Here is a tiny trained network, its code and every weight. The questions are about switching its units off for an input and a class, where a switched-off unit gives its printed mean instead of its output.

import numpy as np


def w(rows, s, z=0):
    codes = np.array(rows[::2]) - 128.0
    scale = np.full(codes.shape[1], s)
    scale[-1] = z or s
    return codes * scale


def f(y):
    return y / 2 * (1 + np.tanh(0.7978845608 * (y + 0.044715 * y**3)))


def log_softmax(a):
    a = a - a.max(-1, keepdims=True)
    return a - np.log(np.exp(a).sum(-1, keepdims=True))


def net(x, mask):
    res = np.array(x, float).reshape(1, 7) / 4 @ E
    y = f(res @ A[0][:, :-1].T + A[0][:, -1])
    res = res + np.where(mask, y, B[0][:, -1]) @ B[0][:, :-1]
    return log_softmax(res[-1] @ U[:, :-1].T + U[:, -1])


A, B = {}, {}
E = w([
[2,80,129,84,82],'x0',
[132,215,191,87,50],'x1',
[129,127,128,124,128],'x2',
[187,88,67,128,13],'x3',
[127,128,126,132,128],'x4',
[129,128,127,130,128],'x5',
[127,64,232,224,97],'x6',
],0.0068)
A[0] = w([
[136,33,65,164,212,82],'neuron 1',
[215,159,152,148,166,66],'neuron 2',
[119,210,3,38,194,82],'neuron 3',
[190,78,72,85,58,66],'neuron 4',
[120,72,73,166,177,94],'neuron 5',
[114,67,74,160,175,83],'neuron 6',
[90,163,200,84,212,115],'neuron 7',
[238,132,156,158,161,122],'neuron 8',
[9,111,107,119,91,40],'neuron 9',
[34,37,148,117,87,110],'neuron 10',
[126,72,225,199,126,44],'neuron 11',
[139,223,211,101,75,82],'neuron 12',
[131,126,116,112,154,2],'neuron 13',
[242,168,124,128,187,123],'neuron 14',
[115,183,173,109,224,113],'neuron 15',
[164,98,221,224,111,51],'neuron 16',
[203,154,133,148,158,67],'neuron 17',
[81,173,178,126,210,72],'neuron 18',
[141,193,189,96,97,105],'neuron 19',
[120,211,69,58,112,101],'neuron 20',
[137,37,82,137,206,106],'neuron 21',
[176,85,94,200,31,86],'neuron 22',
[118,110,133,207,81,17],'neuron 23',
[39,110,116,101,85,129],'neuron 24',
[158,176,22,27,202,67],'neuron 25',
[163,86,51,80,41,147],'neuron 26',
[82,119,246,144,209,112],'neuron 27',
[107,129,143,133,124,9],'neuron 28',
[15,133,159,140,225,112],'neuron 29',
[132,50,89,175,173,106],'neuron 30',
[8,108,86,50,119,109],'neuron 31',
[205,181,118,178,155,84],'neuron 32',
[125,34,85,138,228,112],'neuron 33',
[114,203,177,121,79,97],'neuron 34',
[86,220,130,88,247,106],'neuron 35',
[86,147,179,113,210,82],'neuron 36',
[46,46,193,111,88,68],'neuron 37',
[175,93,154,144,152,210],'neuron 38',
[137,79,31,155,202,116],'neuron 39',
],0.0072,0.0068)
B[0] = w([
[75,212,160,84,40,199],'neuron 1',
[66,53,47,84,158,149],'neuron 2',
[138,27,237,219,151,253],'neuron 3',
[196,94,64,208,25,153],'neuron 4',
[99,169,148,103,81,161],'neuron 5',
[51,165,135,72,74,155],'neuron 6',
[145,137,58,141,93,206],'neuron 7',
[95,106,60,53,207,195],'neuron 8',
[93,29,50,64,153,159],'neuron 9',
[158,107,79,92,203,221],'neuron 10',
[127,24,223,229,108,165],'neuron 11',
[32,224,152,68,49,186],'neuron 12',
[27,34,112,131,75,92],'neuron 13',
[65,94,44,30,214,216],'neuron 14',
[196,132,54,175,69,200],'neuron 15',
[70,35,199,149,214,174],'neuron 16',
[4,24,64,46,149,137],'neuron 17',
[146,91,47,151,54,167],'neuron 18',
[66,182,148,77,80,164],'neuron 19',
[78,109,233,168,137,189],'neuron 20',
[52,210,142,101,84,194],'neuron 21',
[200,132,93,172,79,185],'neuron 22',
[91,33,145,193,35,114],'neuron 23',
[106,131,85,74,201,200],'neuron 24',
[100,56,254,192,134,226],'neuron 25',
[222,121,76,195,108,218],'neuron 26',
[212,118,103,217,69,218],'neuron 27',
[16,52,148,117,19,91],'neuron 28',
[187,124,67,141,102,237],'neuron 29',
[83,196,176,88,78,178],'neuron 30',
[112,97,113,83,224,231],'neuron 31',
[47,66,60,31,163,162],'neuron 32',
[107,217,154,117,62,216],'neuron 33',
[39,168,155,79,82,160],'neuron 34',
[223,109,105,199,75,242],'neuron 35',
[130,76,70,139,41,166],'neuron 36',
[106,108,124,92,232,187],'neuron 37',
[150,154,142,141,177,235],'neuron 38',
[117,168,169,119,105,207],'neuron 39',
],0.0078,0.0043)
U = w([
[128,31,244,198,123,101],'0',
[239,104,1,169,17,20],'1',
[110,84,36,29,205,57],'2',
[72,236,174,72,10,70],'3',
[206,168,133,134,152,249],'4',
],0.0091,0.011)

Each question gives the input, the list of numbers given to net, and the class t.
The units are the neurons (one row each of A and B). Each row of codes is followed by its name. A weight is (code - 128) times the scale printed after its matrix; where a second scale follows, it is the last column's (A, B and U).
mask holds one flag per neuron, in row order. A switched-off neuron (its flag False) gives its mean, the last column of its row in B, instead of its output. The means were averaged over made-up inputs and are rounded, as every weight is.
A unit's drop is (log p(t) with every unit on - log p(t) with that unit switched off) / (log p(t) with every unit on - log p(t) with every unit switched off).
The circuit of an input: a set's keep is (log p(t) with only the set's units on - log p(t) with every unit switched off) / (log p(t) with every unit on - log p(t) with every unit switched off). Starting from the 12 units with the biggest drops (on a tie, the unit counted first), units are removed one at a time, each time the one whose removal leaves the highest keep (on an exact tie, the one counted first), for as long as the keep stays at least 0.8.
units of the circuit, in order: the units of the circuit, biggest drop first
unit that matters most: the unit with the biggest drop
top k neurons: the k neurons with the biggest drops, biggest first
drop of u: that unit's drop, to one decimal
input [4,2,-6,-8,8,5,-7], class 1: units of the circuit, in order => neuron 35; neuron 15
input [2,-8,7,-8,3,1,6], class 1: units of the circuit, in order => neuron 27; neuron 29
input [-3,-7,-2,-6,-1,-7,-7], class 0: units of the circuit, in order => neuron 3
input [4,0,2,-1,2,-3,-6], class 0: units of the circuit, in order => neuron 3; neuron 25
input [6,-8,-2,-5,-4,7,-7], class 3: units of the circuit, in order => neuron 33; neuron 1
input [-5,7,6,2,-6,6,-7], class 0: units of the circuit, in order => neuron 3; neuron 25
input [-3,5,2,0,-2,5,3], class 3: units of the circuit, in order => neuron 12; neuron 19
input [5,4,2,-5,0,-2,4], class 1: top 2 neurons => neuron 27; neuron 29
input [5,-4,8,-4,-7,-7,3], class 4: top 2 neurons => neuron 14; neuron 27
input [-8,-6,-5,1,4,-4,-6], class 2: top 3 neurons => neuron 14; neuron 32; neuron 8
input [-7,1,5,-6,-6,3,4], class 2: top 2 neurons => neuron 14; neuron 8
input [-6,8,3,2,2,6,-5], class 3: top 2 neurons => neuron 12; neuron 19
input [3,8,0,-8,-1,3,-3], class 1: top 2 neurons => neuron 35; neuron 15
input [8,8,7,-6,-8,-4,4], class 2: unit that matters most => neuron 37
input [-8,0,-7,-6,0,-1,-8], class 0: top 4 neurons => neuron 3; neuron 25; neuron 35; neuron 20
input [8,5,3,-5,0,0,-8], class 0: top 2 neurons => neuron 3; neuron 20
input [-7,6,3,-8,7,0,3], class 1: top 2 neurons => neuron 27; neuron 15
input [-8,-7,-5,-6,3,0,7], class 2: top 4 neurons => neuron 8; neuron 14; neuron 32; neuron 2
input [-1,7,4,1,5,2,5], class 3: drop of neuron 3 => 0.1
input [-8,-8,-5,5,-2,-1,3], class 2: drop of neuron 32 => 0.2
